Here is a tiny trained network, its code and every weight. The questions are about switching its units off for an input and a class, where a switched-off unit gives its printed mean instead of its output.

import numpy as np


def w(rows, s, z=0):
    codes = np.array(rows[::2]) - 128.0
    scale = np.full(codes.shape[1], s)
    scale[-1] = z or s
    return codes * scale


def norm(h):
    return h / np.sqrt((h * h).mean(-1, keepdims=True) + 1e-5)


def f(y):
    return y / 2 * (1 + np.tanh(0.7978845608 * (y + 0.044715 * y**3)))


def log_softmax(a):
    a = a - a.max(-1, keepdims=True)
    return a - np.log(np.exp(a).sum(-1, keepdims=True))


def net(x, mask):
    res = np.array(x, float).reshape(1, 3) / 4 @ E
    u = 0
    for l in range(2):
        y = f(norm(res) @ A[l][:, :-1].T + A[l][:, -1])
        res = res + np.where(mask[u : u + 13], y, B[l][:, -1]) @ B[l][:, :-1]
        u += 13
    return log_softmax(norm(res)[-1] @ U[:, :-1].T + U[:, -1])


A, B = {}, {}
E = w([
[57,211,159,198,145,209],'x0',
[139,125,128,131,66,2],'x1',
[106,139,155,95,253,22],'x2',
],0.0077)
A[0] = w([
[188,73,126,91,77,103,119],'0.n1',
[101,180,148,168,84,131,138],'0.n2',
[119,163,148,139,9,145,57],'0.n3',
[186,96,86,109,117,173,102],'0.n4',
[73,180,101,139,201,80,90],'0.n5',
[183,45,142,82,122,101,3],'0.n6',
[170,156,141,171,135,161,116],'0.n7',
[159,132,126,154,97,47,102],'0.n8',
[106,111,122,134,128,111,98],'0.n9',
[132,126,86,114,72,99,136],'0.n10',
[123,151,125,153,35,81,195],'0.n11',
[53,239,141,188,231,195,108],'0.n12',
[130,137,115,158,28,157,14],'0.n13',
],0.011,0.0027)
B[0] = w([
[113,173,36,179,116,127,194],'0.n1',
[170,65,65,88,169,90,177],'0.n2',
[197,77,114,226,100,152,204],'0.n3',
[128,59,192,68,143,129,172],'0.n4',
[247,93,216,125,135,140,192],'0.n5',
[119,133,27,47,145,120,175],'0.n6',
[83,112,136,81,121,99,146],'0.n7',
[79,178,212,64,103,183,183],'0.n8',
[173,171,121,118,123,122,127],'0.n9',
[109,197,160,188,137,133,167],'0.n10',
[92,136,165,112,38,155,208],'0.n11',
[58,247,86,131,215,236,254],'0.n12',
[244,113,150,154,73,110,196],'0.n13',
],0.013,0.0092)
A[1] = w([
[112,147,41,131,124,175,98],'1.n1',
[58,77,161,146,190,150,81],'1.n2',
[143,96,21,121,184,102,43],'1.n3',
[154,134,153,98,119,133,148],'1.n4',
[132,168,94,133,195,142,40],'1.n5',
[148,106,116,136,66,70,182],'1.n6',
[136,171,96,191,220,165,123],'1.n7',
[156,89,170,121,154,138,122],'1.n8',
[101,182,93,128,191,112,121],'1.n9',
[143,146,232,134,93,81,31],'1.n10',
[80,133,112,134,82,62,63],'1.n11',
[119,92,142,247,68,95,6],'1.n12',
[117,164,153,140,121,152,131],'1.n13',
],0.015,0.0024)
B[1] = w([
[133,122,179,111,181,66,221],'1.n1',
[160,113,163,165,77,131,154],'1.n2',
[137,99,68,56,133,166,168],'1.n3',
[118,98,130,152,166,112,160],'1.n4',
[129,105,75,158,142,153,206],'1.n5',
[124,181,114,186,115,138,195],'1.n6',
[42,157,93,196,150,140,254],'1.n7',
[61,147,161,113,100,109,155],'1.n8',
[162,85,123,170,100,174,208],'1.n9',
[188,120,138,140,201,97,181],'1.n10',
[33,125,151,134,106,112,144],'1.n11',
[254,113,92,99,94,148,209],'1.n12',
[115,76,69,150,119,73,179],'1.n13',
],0.02,0.0084)
U = w([
[244,115,121,188,21,179,144],'0',
[19,178,146,109,54,73,119],'1',
[80,53,255,114,71,195,2],'2',
[154,110,230,123,210,75,128],'3',
[112,63,63,16,159,161,112],'4',
[44,128,118,235,203,219,179],'5',
],0.014,0.0046)

Each question gives the input, the list of numbers given to net, and the class t.
The units are the neurons (one row each of A and B). Each row of codes is followed by its name. A weight is (code - 128) times the scale printed after its matrix; where a second scale follows, it is the last column's (A, B and U).
mask holds one flag per neuron, layer by layer. A switched-off neuron (its flag False) gives its mean, the last column of its row in B, instead of its output. The means were averaged over made-up inputs and are rounded, as every weight is.
A unit's drop is (log p(t) with every unit on - log p(t) with that unit switched off) / (log p(t) with every unit on - log p(t) with every unit switched off).
The circuit of an input: a set's keep is (log p(t) with only the set's units on - log p(t) with every unit switched off) / (log p(t) with every unit on - log p(t) with every unit switched off). Starting from the 12 units with the biggest drops (on a tie, the unit counted first), units are removed one at a time, each time the one whose removal leaves the highest keep (on an exact tie, the one counted first), for as long as the keep stays at least 0.8.
circuit, biggest first: the units of the circuit, biggest drop first
k most important neurons: the k neurons with the biggest drops, biggest first
k most important neurons of layer l: the k neurons of layer l with the biggest drops, biggest first
drop when u is switched off: that unit's drop, to one decimal
input [-4,0,-1], class 4: circuit, biggest first => 0.n6
input [-7,7,7], class 1: 2 most important neurons => 0.n12; 0.n6
input [-8,1,-1], class 4: 2 most important neurons => 0.n6; 1.n3
input [-4,2,8], class 3: 4 most important neurons => 0.n12; 0.n5; 0.n2; 0.n8
input [4,6,0], class 0: 2 most important neurons of layer 0 => 0.n3; 0.n11
input [0,-4,-4], class 2: 4 most important neurons => 0.n4; 0.n12; 0.n1; 1.n7
input [-2,7,5], class 3: 2 most important neurons of layer 0 => 0.n12; 0.n8
input [4,5,7], class 3: 4 most important neurons => 0.n5; 0.n1; 1.n10; 0.n6
input [-3,6,4], class 1: circuit, biggest first => 1.n11; 0.n12; 0.n3
input [-1,6,4], class 3: circuit, biggest first => 0.n12; 1.n10
input [0,5,0], class 1: 3 most important neurons of layer 0 => 0.n8; 0.n5; 0.n13
input [0,0,8], class 3: 4 most important neurons => 0.n5; 0.n1; 0.n12; 0.n6
input [-5,-8,-3], class 2: circuit, biggest first => 0.n4; 0.n12; 1.n8
input [-2,7,6], class 3: 2 most important neurons => 0.n12; 1.n10
input [-2,2,1], class 1: most important neuron => 0.n12
input [6,7,7], class 3: 3 most important neurons of layer 0 => 0.n5; 0.n1; 0.n6
input [3,7,0], class 0: 2 most important neurons of layer 0 => 0.n3; 0.n11
input [-4,1,0], class 4: 2 most important neurons => 0.n6; 0.n12
input [-2,-8,-4], class 2: 3 most important neurons => 0.n4; 0.n12; 0.n1
input [-5,-5,3], class 4: most important neuron => 0.n12
input [-7,2,3], class 4: 3 most important neurons of layer 0 => 0.n6; 0.n12; 0.n11
input [-6,-5,-5], class 4: drop when 0.n6 is switched off => 0.2
input [-8,-1,-2], class 4: drop when 0.n6 is switched off => 0.5
